Each row has a name. Each piece below is followed by the name of the row it came from, unless a question asks for something else. Each question is about the rows just above it. Some pieces are copies with a little noise.

bomob: 4 3 4 6 -5 11 0 7 8 1 -9 -2 -4 -10 4 -6 4 -6 -11 11 9 7 -9 -8 3 -10 6 11
 11 3 -6 1 -7 -10
Pupem: -29 -35 -38 -60 41 -82 782 -891 -880 752 66 7 19 47 -8 41 -25 15 73 -91
 -62 -54 71 57 -12 85 -62 -76 -64 -44 41 -27 35 77
tibo: -14 -10 -11 -20 13 -29 -6 -19 -21 -8 23 -1 10 18 0 18 -13 7 27 11 9 8 25
 19 -7 31 -21 -30 -23 -20 -515 -805 -6 -3
zin: 15 10 11 19 -11 30 6 20 22 8 -22 0 -9 -19 5 -16 14 -10 -26 32 23 23 -22
 -18 9 -27 20 31 26 18 -16 6 -15 -27
fodu: 4 3 4 -29 17 -42 0 7 8 1 -9 -2 -4 -10 4 -6 4 -6 -51 72 51 44 -49 -39 13
 -59 49 61 53 35 -26 23 -23 -53
kirid: -15 -18 -20 -29 17 -41 -2 -29 -32 -6 30 5 7 24 -14 15 -13 10 33 -44 -34
 -26 31 26 -8 36 -29 -38 -37 -18 17 -13 16 33
Midul: 607 -874 -891 -869 779 -728 781 -891 -880 752 622 832 -648 119 -934 -567
 621 -327 262 -703 -841 472 642 716 650 520 -869 -11 -615 729 -515 -804
 -360 -54
Tidu: -14 -10 -11 -20 13 -29 -6 -19 -21 -8 23 -1 10 18 0 18 -13 7 27 -33 -21
 -23 25 19 -7 31 -21 -30 -23 -20 18 -7 15 30
Vul: 19 34 39 51 -38 80 -9 59 -22 -8 23 -26 -11 -58 46 -22 17 -31 -67 79 71
 38 -62 -56 9 -66 53 70 81 11 -26 21 -35 -57
The row with 4 3 4 -29 17 -42 0 7 8 1 -9 -2 -4 -10 4 -6 4 -6 -51 72 51 44 -49 -39 13
 -59 49 61 53 35 -26 23 -23 -53 is : fodu
After 781 -891 -880 752, its row goes on with : 622 832 -648 119 -934 -567 621 -327 262 -703 -841 472 642 716 650 520
 -869 -11 -615 729 -515 -804 -360 -54
After 71 38, its row goes on with : -62 -56 9 -66 53 70 81 11 -26 21 -35 -57
Go on from -29 17 -41 to the end of its row. : -2 -29 -32 -6 30 5 7 24 -14 15 -13 10 33 -44 -34 -26 31 26 -8 36 -29 -38
 -37 -18 17 -13 16 33
Go on from 11 9 7 to the end of its row. : -9 -8 3 -10 6 11 11 3 -6 1 -7 -10
Go on from -515 -804 to the end of its row. : -360 -54

zezit: 583 -546 4 -641 196 -476 -137 -608 -122 21 -867 -585 386 -178 -201 185
 219 77 -228 838 81 -377 -141 279 97 578 172 -390 63
nata: 830 -515 -90 -625 18 -531 -154 -689 6 -167 -551 -669 387 -178 -497 619
 375 -116 -78 857 -16 -307 -2 -51 -108 219 -487 29 -247
Dil: 583 -546 4 -641 196 -476 -137 -608 -122 21 -867 -585 386 -178 -201 185
 219 77 -228 838 81 385 -141 279 97 483 -93 -249 -57
Tufup: 761 -536 -76 -660 78 -522 -151 -688 -36 -101 -670 -648 393 -144 -400 493
 328 -58 -144 873 19 -344 -53 70 -42 316 -362 -60 -179
Sak: 253 -445 118 -537 303 -331 -93 -398 -215 200 -996 -395 317 -219 120 -244
 47 238 -326 665 142 -361 -248 545 280 622 280 -459 125
Kep: 694 -535 -24 -660 142 -505 -152 -640 -67 -43 -780 -626 397 -164 -305 337
 282 14 -186 875 46 -356 -99 182 24 393 -229 -168 -126
makiz: 583 -546 36 -641 196 -476 -137 -608 -122 21 -867 -585 386 -178 -201 185
 219 77 -228 838 81 -377 -141 279 97 578 172 -390 63
bav: 868 -489 -129 -597 -36 -524 -148 -682 46 -228 -415 -664 365 -69 -581 753
 404 -178 -28 833 -32 -266 53 -164 -189 114 -607 121 -298
After 14 -186 875 46, its row goes on with : -356 -99 182 24 393 -229 -168 -126
find: 253 -444 116 -538 304 -335 -94 -397 -215 198 -996 -394 316 -219 123 -242
 46 237 -325 668 143 -360 -248 545 279 622 280 -458 122 : Sak
find: 694 -535 -25 -660 142 -505 -152 -640 -68 -42 -779 -626 396 -164 -305 336
 282 14 -186 875 46 -355 -99 182 24 393 -229 -169 -126 : Kep
After 838 81 385, its row goes on with : -141 279 97 483 -93 -249 -57
What comes right after -249 in the named rows? : -57
find: 583 -547 4 -641 195 -476 -138 -607 -123 22 -868 -584 386 -178 -201 184
 219 77 -228 838 81 385 -141 279 97 482 -94 -247 -57 : Dil
find: 831 -513 -91 -625 18 -532 -154 -690 5 -167 -551 -669 387 -178 -497 620
 375 -117 -78 857 -14 -308 -3 -51 -108 219 -486 30 -247 : nata

fugi: -181 -216 164 -847 -207 -599 204 -15 302 175 -64 25
Mur: 18 -145 133 -847 -207 -508 11 160 360 68 -71 -198
Litup: 18 134 133 -847 134 -197 470 215 759 450 100 22
Lan: 18 142 237 -847 107 -5 531 180 -8 636 141 135
After 302 175 -64, its row goes on with : 25
What comes right after 164 in the named rows? : -847
find: -181 -216 166 -846 -208 -599 203 -15 302 175 -64 24 : fugi
Right after 100 comes : 22

gafiv: 62 -14 70 -7 271 159 -29 -3 -16 -32 3 53 16 -33 -13 8 -38 24 66 -27 -25
 -37 60 -13 86 76
lin: 6 -8 -18 28 -27 1 28 6 34 26 88 -2 -23 26 15 -4 35 14 -27 37 30 49 11 8
 -13 8
Gatol: -11 -52 -63 13 -121 -50 31 -32 77 33 132 -72 -44 35 -10 -61 67 32 -128
 48 71 97 -1 -15 -91 -22
rodop: 10 82 61 85 270 159 -16 112 -173 -33 53 248 -71 -46 81 159 -113 -103
 -732 -8 -176 -149 9 63 238 107
veti: -733 12 -784 222 -71 131 78 139 -456 34 429 1 -842 10 126 105 -35 -718
 -165 159 -355 -92 -722 146 -390 -596
gofed: 532 145 522 -81 -158 -106 196 112 -172 251 -335 -228 849 290 19 -72 394
 711 -145 109 667 457 516 36 -7 256
find: 63 -15 70 -7 272 160 -29 -3 -16 -31 3 52 16 -33 -13 8 -38 24 66 -27 -26
 -37 59 -13 87 75 : gafiv
Go on from 270 159 to the end of its row. : -16 112 -173 -33 53 248 -71 -46 81 159 -113 -103 -732 -8 -176 -149 9 63
 238 107
find: 5 -8 -17 26 -25 0 27 6 34 27 88 -2 -23 26 16 -4 37 15 -29 37 29 51 12 7
 -14 7 : lin
Right after 132 comes : -72
Go on from 112 -173 to the end of its row. : -33 53 248 -71 -46 81 159 -113 -103 -732 -8 -176 -149 9 63 238 107
The entry that follows -733: : 12

Gud: -210 757 -255 -606 589
kigin: -456 656 -324 -605 760
kido: -210 757 -255 -606 760
Go on from -456 656 to the end of its row. : -324 -605 760
find: -209 757 -255 -605 589 : Gud

